Below is a small trained network, with its code and all its weights. Each question gives an input and a class and asks what happens when units are switched off, that is, made to give their printed mean instead of their output.

import numpy as np


def w(rows, s, z=0):
    codes = np.array(rows[::2]) - 128.0
    scale = np.full(codes.shape[1], s)
    scale[-1] = z or s
    return codes * scale


def norm(h):
    return h / np.sqrt((h * h).mean(-1, keepdims=True) + 1e-5)


def f(y):
    return np.maximum(y, 0)


def log_softmax(a):
    a = a - a.max(-1, keepdims=True)
    return a - np.log(np.exp(a).sum(-1, keepdims=True))


def net(x, mask):
    res = np.array(x, float).reshape(1, 8) / 4 @ E
    u = 0
    for l in range(2):
        y = f(norm(res) @ A[l][:, :-1].T + A[l][:, -1])
        res = res + np.where(mask[u : u + 3], y, B[l][:, -1]) @ B[l][:, :-1]
        u += 3
    return log_softmax(norm(res)[-1] @ U[:, :-1].T + U[:, -1])


A, B = {}, {}
E = w([
[64,81,125,22,35],'x0',
[116,120,135,158,96],'x1',
[60,111,158,81,73],'x2',
[243,86,95,73,114],'x3',
[147,135,133,145,153],'x4',
[153,111,107,120,138],'x5',
[95,241,209,31,214],'x6',
[109,208,201,104,1],'x7',
],0.0058)
A[0] = w([
[143,37,99,231,40,6],'0.n0',
[154,69,76,217,59,117],'0.n1',
[165,138,244,194,2,16],'0.n2',
],0.0066,0.0026)
B[0] = w([
[145,207,87,8,202,238],'0.n0',
[14,143,157,104,227,252],'0.n1',
[254,169,156,199,138,221],'0.n2',
],0.0097,0.0037)
A[1] = w([
[198,48,153,119,130,175],'1.n0',
[222,39,83,133,198,249],'1.n1',
[1,92,131,199,173,224],'1.n2',
],0.0089,0.0018)
B[1] = w([
[116,58,255,194,33,167],'1.n0',
[135,19,147,65,180,254],'1.n1',
[232,92,248,41,113,226],'1.n2',
],0.008,0.0055)
U = w([
[157,90,161,153,99,175],'0',
[9,232,3,112,227,192],'1',
[231,118,83,177,61,137],'2',
[143,189,47,122,146,4],'3',
],0.0051,0.002)

Each question gives the input, the list of numbers given to net, and the class t.
The units are the neurons (one row each of A and B). Each row of codes is followed by its name. A weight is (code - 128) times the scale printed after its matrix; where a second scale follows, it is the last column's (A, B and U).
mask holds one flag per neuron, layer by layer. A switched-off neuron (its flag False) gives its mean, the last column of its row in B, instead of its output. The means were averaged over made-up inputs and are rounded, as every weight is.
A unit's drop is (log p(t) with every unit on - log p(t) with that unit switched off) / (log p(t) with every unit on - log p(t) with every unit switched off).
The circuit of an input: a set's keep is (log p(t) with only the set's units on - log p(t) with every unit switched off) / (log p(t) with every unit on - log p(t) with every unit switched off). Starting from all 6 units, units are removed one at a time, each time the one whose removal leaves the highest keep (on an exact tie, the one counted first), for as long as the keep stays at least 0.8.
circuit, biggest first: the units of the circuit, biggest drop first
top k neurons: the k neurons with the biggest drops, biggest first
k most important neurons of layer l: the k neurons of layer l with the biggest drops, biggest first
drop of u: that unit's drop, to one decimal
input [-1,0,3,-5,-5,1,4,-6], class 2: circuit, biggest first => (1.n2; 0.n0)
input [-5,-1,5,0,-4,-1,-7,5], class 1: top 3 neurons => (0.n0; 0.n1; 1.n2)
input [-1,-6,-6,4,5,-8,-8,7], class 1: circuit, biggest first => (0.n1; 0.n0)
input [0,-3,-6,-1,-4,7,-7,-3], class 1: top 2 neurons => (0.n0; 0.n1)
input [2,4,1,2,-1,4,-7,1], class 1: circuit, biggest first => (0.n0; 0.n1)
input [2,0,-5,5,3,7,-7,-1], class 1: most important neuron of layer 1 => (1.n2)
input [5,8,-4,-5,3,-1,-8,4], class 1: circuit, biggest first => (0.n0; 0.n1)
input [0,3,-1,-1,0,-4,-7,3], class 1: 2 most important neurons of layer 0 => (0.n0; 0.n1)
input [1,6,0,-4,-1,6,-7,0], class 1: drop of 1.n0 => 0.0
input [-4,-1,-2,2,4,7,-3,2], class 1: drop of 1.n2 => 0.1
input [-7,-3,8,2,-7,6,-8,3], class 1: drop of 0.n0 => 0.7
input [-1,8,0,1,4,5,-6,7], class 3: drop of 0.n0 => 0.4
